Each row comes from the steps of one walk. Every step used is in the known rows, and no mark comes twice. Write the walk behind each row, first mark first.
Each row is shifted at random along 5 fixed directions that mean nothing.
Known rows
kivo koraros selu gegif kapu famu: [  59  306  -41 -263 -256   61 -242 -183  -55   -1  -48 -209  -99  262
 -105  -10   56  -97  -75  -59  130  -75  235   65   72  -26  -30   69
  -41 -250  -73  -48  152   24 -169   99  -72 -229 -152 -228   12  -61
  -57 -226  225  108  -61 -265  240]
tufe famu koraros selu kapu kivo kerez ruripa: [ 141  153  158  -88 -375 -103  -52 -213 -232  103   56  137  105  272
 -108   26   51 -107   68  -58  -85   19  360  113 -149   30   26  -45
 -473  296  196  -98  121 -158 -173  168 -103 -721   64 -142  -50  -41
 -122  191   20  218   24   21  147]
gegif tufe famu selu kapu koraros kivo: [ -63   63   87   43  -60  283  -15  -51   44 -129   13  -74 -245 -178
    6  173   11   80 -281    2   96  -21 -223 -252  223 -129  -54  518
   30 -268  233   44 -175  289  183 -250  140 -107  425 -210 -116  -43
  -69  -41   12 -118   85 -205   99]
kapu koraros selu gegif tufe famu kivo kerez: [  -5   80   43 -179   59  -56  -15 -105   33   -1  395   98  -92 -155
  -52  158  103 -115    7  -25  -10  188  204 -149 -148   61  108  301
   44  -10   89 -206  -55  321 -133  -76  -12 -215  171  -17 -202  202
  -33 -107   38   85 -113  -70  -10]
gegif ruripa koraros selu kapu famu: [  57  -55  297  105 -207  -82  252 -106   23   54 -137 -178  -16   24
   25  -58   21  -12  149  -52  229  -89 -156   68   58 -405 -137 -319
   31 -109 -152    9   85  -57  144  297  -82   15  -12  -17  188 -123
  199   27   76  115   53   12   84]
koraros kerez tufe gegif ruripa pasoguf kivo kapu famu selu: [ -37 -281  258  362  -96 -473 -248  147  228 -206  -63  122    0  -30
  220   43 -359  180 -365  -82  122  104 -149 -437  176 -180  398 -405
  351 -195    9   83 -211  -15  282 -122  228  371 -133  316 -175 -429
  278  -91 -104  406  -31   77   43]
selu gegif tufe famu koraros: [  16 -107   59 -113    6  262  -74  -47 -272   59  188  121 -191   -9
 -204  -91  115 -133  -30  266   -6   47  179  -10  125 -142  -85  -54
  -70  122   29 -268   45    7   34    2   95   42  130 -175 -109   44
 -195  -26   91  -15   42   80  159]
pasoguf tufe famu selu kapu koraros kivo kerez: [ 180   41  304  108 -254  200 -448   84  115  -29   95  360  290   -1
  225   29  -43   -7 -518   39  -44 -167 -119 -495 -112  -82  397  117
   13   90  376 -112   41   71  195 -178  569  239 -103   93  -38 -357
 -172  -96  -57   48  -67  279   87]
kapu koraros kerez pasoguf gegif ruripa tufe famu kivo: [ -69   10 -277 -136  364  224   10  147   22  -33  208   46  -95   61
  -38   37   96  -84   33  -26 -180  124   78   60   25  191   86  178
  151   43  169   62  -84   69  -33 -234   19   32   60  -45  -89  265
 -149  -39   23 -304 -197   25  -80]
pasoguf kivo tufe famu koraros kapu: [ -72 -423  175   62  -11   72  -82   92    3    7  -20  260  103 -332
  307  -81  -87   27  125  116   29 -285 -344 -139 -339   93  132 -202
 -192   71   13 -369  -56  121   41   -2   18  500   72  186 -111    3
   -3 -116 -194  -20   26   84  -57]
kerez tufe gegif ruripa pasoguf kivo famu koraros kapu: [ -37  -68 -106   94 -465   30  273  -85 -293   94 -205  121  -65   47
 -178 -332  -44   15  328  115  117 -231  106  302  468 -208 -173 -589
 -299  168    2 -210   64 -456    5  190 -234   17  -66 -192 -178 -358
   16  301  103  366    1   80  247]
kerez pasoguf kivo kapu koraros selu gegif ruripa tufe famu: [  -3   59 -288  -51   -2   68 -172   98   55  -54   25  269   -7   70
  117  -65   49  -48  -45  131  -30  101  344  -95  144  202  -95   60
    0  -98 -121  115    5 -200    7  -96  -15   79 -185  -16   -2  114
   14  -49   37  -53 -144  -77   34]
selu gegif ruripa pasoguf kivo kapu famu: [  96  -37 -160   36  339  113    5  262  -58   93   39   33   36 -202
 -202   46  234 -147  -75  254 -228 -177  195  102  357   84 -146  -69
  493  -68 -317   89   -4   26   76 -121  209  605  194   75  203  180
 -173 -165   25 -311   22  249  -57]
gegif ruripa pasoguf kivo famu selu kapu koraros kerez: [-131  -95  -10  377 -229 -363  -62   76  226  -37  -19  -10  219 -286
  441 -130 -209  -50  261 -156  122 -173 -103   99 -265 -122 -414  -60
  173   32 -318  116   16   91   45   92 -335  100 -322  369  447 -149
  432   66 -200  172   82   31 -455]
kapu famu selu gegif: [ -66  109  -17  -89   -6 -323  437 -182 -387  163  -47  -65    7  -73
 -303  -68   98 -120  503   75  200  -52    3  482 -207 -151 -369 -309
  121  158 -367   81  153  159 -212  331 -426 -357  157 -134  170   31
  161  288  100  210  307  102 -195]
ruripa koraros kerez kivo: [ 177   96 -126  -82  317  311  203  292  -17  120 -142  -84  191 -203
  274  -92  389  127    5  254 -350 -364 -643  110 -269  214 -193   60
 -440  233    9  -27   95  161   82 -518  280  388  204  -75  130   46
 -307  301   12 -527   38  291  -98]
koraros kerez pasoguf gegif ruripa: [-116   91 -556    3  131   99 -317   23  172  -64   40 -407  100   46
   38 -170 -201   -5  136 -151  -75  163  159  225  -44  340 -408  -90
  232   22 -259  404  -28 -109 -287  -58 -284  172 -444  145  211  126
  144  -16   14 -263 -151  -93 -389]
gegif tufe famu selu kapu kivo kerez pasoguf: [-101  206 -219  109 -188  -14 -134  -96 -248    1   90  248  342  -37
 -123  -23  -52  -43   94   -8  -34   89  281  191  -96  245 -159   45
   60  213 -381  386    0   68 -255  -25 -265 -518 -163   78   51   86
  104  195  -47  117  224    0 -330]
kapu kivo kerez koraros selu: [ -34  151  -31  174   93 -358  313   53   21  144  -54    3  494 -185
  310  109   17   67  491 -121 -159  -64 -193  266 -671  277 -259   61
  -97  223 -415  197   81   56 -348  104 -423 -305 -209  346  237  339
  347  190 -243  -86  146   -2 -413]
koraros selu kapu famu kivo kerez pasoguf tufe: [  27  233  -42  190 -266 -236 -478  -65  133    8  289  279  567  175
  256   -9 -194  -21 -215 -102  -17  106  248 -314 -116  168  167 -269
  299   23 -200  382   51   37 -136 -138  114  119 -428  275  159 -141
  201  -11  -14  188   -6  154 -232]
ruripa tufe gegif kapu selu: [ -28   36 -245  -50   63  106   68    2 -199  -79 -348 -271 -124  334
 -179  -58 -107   75  -86  -49  205    5   12  111  209 -192  329 -165
   62 -295  -39  142   42 -254  -89  141   35 -240 -241 -151 -288 -184
   80 -112  136   98 -140  -89  234]
selu kapu kivo famu koraros kerez pasoguf: [ 134  104  343  212 -440 -230 -545  -60  119   27  139  265  318  206
  199   19 -143  -60 -342 -163  -94 -173  -67 -223   62   11  263 -149
  -73  163  101   17  102 -123  168 -205  335 -174 -180   90  250 -382
  -30   -9    2  266  101  247  -40]
pasoguf gegif kapu koraros: [ 189  -98   40  -35  395  297 -184  259  -26   22 -280 -289  -25   73
 -102  -22  150 -145 -103   13  -63 -281  -68  114 -218 -195  275  -13
  268  -62  -80 -262   99 -235   38  -16  397  401  -71  -64  101  -51
 -250 -343  224 -290 -245  174  167]
ruripa koraros selu gegif: [  52  252 -162 -203  292   89  -12   86   91   92 -176 -282   55   97
   50  -28  211  -26  -75  114 -129  -43 -154   49 -148  241 -191   85
 -174   27  -34   81  132  -25 -165 -125   72  141  -43  -20  176  203
  -21   -8    1 -371  107   75 -177]
pasoguf tufe gegif ruripa koraros kerez kivo famu selu: [ -28    3   -7  -33 -155  -10  111   93 -189   -8 -186  314  217 -130
  249 -205  -12  107   86  -72    4 -119 -386  -76  -53   -6   91 -267
 -260  247 -174   58   56   82  100 -156  -50  541 -339  153 -138 -222
   52  175  -83   70   58  213  -14]
selu gegif kapu kivo famu koraros kerez pasoguf: [-200  -75  160   70 -298 -404   -6 -336  217 -227  199 -351 -459 -153
  223  225 -235  255  139 -304  371  212   72  -62  -50   -3  -99  361
 -159 -377    8  -67 -287  309  162  -38 -353 -370  483 -176  -80 -119
  186   18  137  433  -77 -578   75]
kerez pasoguf gegif ruripa tufe famu koraros selu kapu kivo: [  12   -2  280  214  102  191 -154   75  191 -108 -106  -83 -149  186
 -118  222  -81   69 -336   12   21   23   12 -303  454 -261  382  114
  344 -120  161  107 -194 -214  300 -191  396  236  234  -57  -85  -60
  -73 -150   26   -5  -44   45  147]
selu gegif ruripa koraros: [  36  -26 -152 -215   91  428  -19   22   53  -24  -12 -468 -392  -54
  -51 -152  130   35 -241   15    4  106   47  -76  402   79 -269  204
 -176 -109  170  -75  -26   28  104   29  172  260  204 -189  -10  115
 -195 -141  138 -433 -189  -84  186]
ruripa tufe gegif kapu koraros selu: [ -61  430 -545 -275  446  186  222   86 -156   -6 -291 -522 -115  171
 -162   23  244  -98  255   23 -143  -54   40  360  -55  121 -187  272
  -71 -219 -170  152   19 -187 -359 -169 -229 -346  -36 -229 -147  248
    4   -9  194 -251 -113 -189  -24]
selu kapu koraros kivo kerez: [  37   27   28  129  -12   28   52  -42  199    4  169 -222  168 -364
  186   46   22   14  130  -25  -59 -210  -88   39 -318   25 -279  264
   84  -35  -18   20  -30  177  -15  -39  -41  -47  155   76  238  -41
   42  121  -31  -53   17   17 -260]
selu gegif kapu famu kivo: [-201  138 -228 -186   99  182   70 -135 -225  -32   87 -297  -61 -136
 -198  100    5 -102  170    3   63  -58  135  361 -153  162 -160  202
  165 -144 -336  166   33  448 -322   21 -359 -225   29 -110   68  247
   -2  -76   56 -217  260 -191 -167]
pasoguf gegif ruripa tufe famu: [-245 -377 -379  -65  229  341  261  -36   -5 -154   21 -205 -372 -154
  -22 -156 -100  139  177   54  244  194   63  -50  298   -7 -168  102
  209 -274  -43  153 -246   -2    5   86 -212  294   97  -84 -238  221
   45  -14    7 -197 -249 -363   83]
kivo koraros kapu selu gegif ruripa: [ 249  214  -45 -311  182  334 -232   94  154  128    0 -178 -234  103
 -309   57  167 -167 -411  -53 -256  -82   37 -173  536   29   62  292
  185  -79  373 -201   56  -17   35   26  523  277  283 -155  -69  125
 -390 -435  125 -321 -315  137  275]
kerez koraros kapu famu kivo tufe gegif ruripa: [ -32   59  -83 -176 -227  207  -66 -141 -165    4  131   17  -16   13
 -250  -40  -52 -102  -71 -305 -116  113  -14   -6  441  116  196 -159
   22   93  117  -97   -9  -20  -93   34  -25  -54 -213   10 -247   69
 -125 -166   51  -79  -76   12  166]
kivo koraros kerez ruripa pasoguf: [ 116 -271   99  249 -138 -617  117  -26  141   99   86  -23  -79  218
  134 -183  -36  114  140  -59   -2  276  139   32  -55  -45 -230 -380
 -252   70  318 -218  -48 -439  146  230  -50 -362  176   27  182 -109
  135  268   23  218 -207  -60  100]
ruripa koraros kerez tufe gegif kapu famu kivo: [  11 -103  184  -15  345   89  377  166 -119    7 -133  -30  240  -47
  -32   28  131   -2  241   61 -126 -174 -348  353 -456 -115  307 -395
  -28  152 -187  -58  101  117   -1  -99  -48   38 -144  106   -2  -21
  -85  148    2  -70  261  271  -92]
koraros kerez ruripa tufe famu kivo kapu selu gegif: [  49 -151   89   -9   85 -376 -114   16  151  -20  211  438  146  164
  189  148 -116  -20 -167   -9  -34  156   46 -181 -301   98  296 -100
  132  -26  205   94   76   96   32   21   35 -190 -228  224   86   12
   83  -79 -218   92   72   77  -81]
tufe famu kivo koraros kerez ruripa pasoguf gegif kapu selu: [   1  -57 -105  -73   64 -137  -87   73  -96   14 -240  131   44  468
  -37   40  -76   -9  111 -147   41   50  227  312 -437   48  315  -86
 -132   32  130  -85  134 -141 -179  275 -239 -192 -353   46  -33   66
   35 -176 -115   35 -131 -155   62]
kerez koraros kivo famu selu gegif: [ -10  -77  388   74 -368 -446  571 -257 -264  156 -112  368   61 -169
   -7  -78   40  119  477  -39  278  -91 -205  244 -196 -231 -155 -289
 -310  282 -144 -108  174   42   77  389 -341 -137  136  -74  131 -145
  149  431  -45  402  347   27    8]
kivo koraros selu kapu: [ -55  202 -230 -277  -68   58  128 -341  -50  -28    4 -418 -368 -101
   49  -39  108   79  202 -115  119  -38  221   11  162   57 -486  493
 -360 -294  -82   27  -58  117 -249   46 -256 -162  496 -365 -101  119
  -46    2  165   46 -224 -547  151]
kapu kivo koraros kerez tufe famu selu gegif ruripa pasoguf: [-278  -73  -77  245  -82 -234  103  -38  305 -143   92 -204 -163 -163
  -36   60 -278  175  127  -83  133  343    5   13  126   97 -348  313
  175  -58    8  139 -288  146   58   81 -376 -283   92  136   75  109
  274  138 -170  151   98 -329 -239]
ruripa tufe gegif kapu: [-213 -239 -332    7  434  185  358    6 -121 -174 -254 -483 -256 -163
  -61 -100  -36  161  280  104  126   74   12  242  -54  -75  -86  -42
  102 -299 -304  111 -185 -166 -100    7 -228   49   54  -68 -209  102
   84   92  108 -109  -15 -267  -28]
ruripa koraros kerez tufe: [  75  123 -360 -266  204  281  490   17  -33   54   43 -408 -136  -77
   62 -200  330  173  241   89  -90  -82 -313  186  154  163 -437   96
 -551   -4  126  114   15  154  -68 -241  -77 -143  423 -356 -108   29
 -301  363  196 -215 -213 -128  147]

Which walk is each row?
[ -77 -172 -350  122  126 -134 -484  285   -8  -26   11  345  344  -17
  522  -75  -96  -41  -49  196 -343 -108  238   46 -586  590 -238  -28
 -225  132 -165  113   46  -52 -221 -212 -211  236 -436  399  244  169
  123  -51 -379 -300  112   12 -379]
tufe famu koraros kerez ruripa pasoguf kivo kapu
[-109 -109   85  178   14  -95  165  -48  171  -61  171  200  138 -267
  199  189  -49  126  141  -19   72  268  -33 -124 -267   70  -77  212
  194   -7 -237   75 -138  171  -17  -47 -229 -162  -78  269   36  324
  226   47 -186   16  132 -194 -207]
kapu kivo kerez koraros selu gegif tufe famu
[ -73  281 -208 -199  -34  411  300  -40 -206   79   54 -121 -220  102
 -336   58  116  -21  133  218  -19  -54   18  255  388  -24 -254  250
 -162   -1  266  122   52  157  -18   53 -200 -217  225 -338 -150  110
 -136  151  -23 -149  118  -17   89]
kapu selu gegif ruripa tufe famu koraros kivo
[ -41  231 -191 -150 -299   11 -111 -317 -192   -5  130   22  -56  128
   98  -78   29   41  187   34  131   95  441  -17 -116   61 -267  125
 -450   20  -57   42    8   -6 -224   43 -243 -157  135 -251 -166  -57
   -2  181  142  297 -182 -294   64]
kivo kerez pasoguf tufe famu koraros selu kapu
[  21   39  216 -175 -295  167  106  -74 -141   -6  -92 -107 -362   -2
 -162  -29   65   29 -251 -175  199   -3  -72 -133  626 -105  105  180
 -213  -50  201 -104    1  135  227  145  130    0  263 -229 -160 -104
 -132 -166   93  -36  -45  -32  386]
kapu kivo famu selu gegif ruripa koraros
[  -5   97   35   77 -109 -150 -360   78   20   54   -1  186   37  221
 -258   79  -70 -214 -228   87  -96  149  243   35   40   88  120   41
   89  101   96 -168   84 -258  -65  125   85 -138 -375   87  143   34
  105 -210  -75  -46   92  111  -46]
tufe famu kivo kapu koraros selu gegif ruripa pasoguf
[ -99  163  -39  103   72  -47  -98 -102  137 -129   -6 -311  213  -84
   -2  105 -201   60   15 -112 -110  -20   43  -75 -119   61   80   85
  148   41 -209  217 -132  -23 -198 -210  -79 -144 -124  162  -91  -85
  119  132  -46  234  139  -11 -259]
famu koraros selu kapu kivo kerez tufe gegif
[  92 -140  442   17 -127 -382  191  -17   -3  113 -167  335  136   44
   66  -70   39   52  -29  -50   55  -25 -237  -81 -167  -38  147 -336
 -241  245  162  -64  132  -25  228  199   57  129   38  106  174 -111
   35  207 -130  108  339  225  -15]
kerez ruripa koraros kivo famu selu gegif
[ -73 -109  220  -99 -161 -170 -181 -185  112 -112  162   10 -327 -120
  -50  188 -190  -69  -70 -143  181  244  192 -174  -75  -37  106  284
   -5 -173   62 -277  -75  140  -10  195  -87 -100    9  -26 -113   41
  122 -303   10  141  -90 -240  149]
tufe famu kivo kapu koraros selu gegif ruripa
[ 120 -275  239  -59  262  159  128   47  281  -95   -8  -88 -176 -142
  -11   64  124   77  -40   85   48   33 -304 -132 -236 -197  223  159
  -78  -57  181 -349  -99   83  262 -156  350   54  318 -143  -66  -63
 -343   66  191   51 -144  -61  199]
selu gegif kapu koraros kerez tufe famu
[ 108   -8  -31 -128  145 -159   24   33 -273   59   88  495   71  199
 -160  170   78  -41   82  -13   16   10   89  149 -118  -17  418 -189
   67    8  -65   30  125   52  -90  -12  -20   -1  -67  -65 -216  -42
  -75 -173    8  177 -142   93  143]
koraros kerez pasoguf gegif tufe famu kivo kapu selu
[ 100  191 -187 -226   33  430  -72   30 -148   20   65  398  -18   64
 -107  182  225   24 -342  128 -162   30   21 -140  296  206   69  429
  -72  -91  133  118   74  158   11 -249  182   37   22 -161 -145  212
 -312 -167  -55 -319   30 -122  230]
kerez koraros kivo kapu selu gegif tufe famu
[-231  149 -429   41 -254   58  -32 -106   63  -14  -68 -276 -214  208
 -255  -58 -224   30   24   48  149  192  136  178  311  101 -418  152
   16 -108  169  134  -89  -66 -145  226 -378 -364 -114 -124  -15   57
  211   68  -49   29   24 -326  -69]
kerez tufe famu koraros kapu selu gegif ruripa pasoguf
[-159   16  -88   -1   96   82  150   13  232  -76  151 -139 -180 -236
  -40  -15  -71   96 -164   11   29   75 -179 -320  647   41 -129  251
  326 -229  124  358 -196  268  178 -119   59  371  215   36  -73   92
   36    9  -97 -136   86  -93  -64]
koraros kivo famu selu gegif ruripa tufe
[  -8  273 -191   -9  -55  -77   66 -145 -127  -38   37 -224   -2  287
  -70   -4   -4  -18   45  -46 -133  109  407   69  191  -16  -71 -105
  -52   46  123  225  -40 -348 -157  -97 -168 -601  -31  -77 -132  -61
   57  249   52  177   18  -10   -5]
famu koraros selu kapu kivo kerez ruripa tufe gegif
[ -49  149 -174 -284 -126  221    5 -102 -179  127   11  165    5   22
 -276  -17  -26 -213  200  -42  -49  -49  196  352  -65  149 -166  125
  -52  163   -3 -126  193  107 -311  359 -307 -238 -215  -41   23  235
  -42 -171  -99 -127   67    0  -56]
tufe famu kivo koraros kapu selu gegif ruripa
[  37 -116  152   56  -30  101  184   11 -182   39  -79   71 -142  -47
 -116 -141   78 -147   84   57  101  -88    0   35   95 -409  -94  -10
   63   76   22 -138   46 -114  156  252   95 -140  129 -122   41  -91
  -31   44   94   67  -60  107  128]
gegif ruripa tufe famu selu kapu koraros
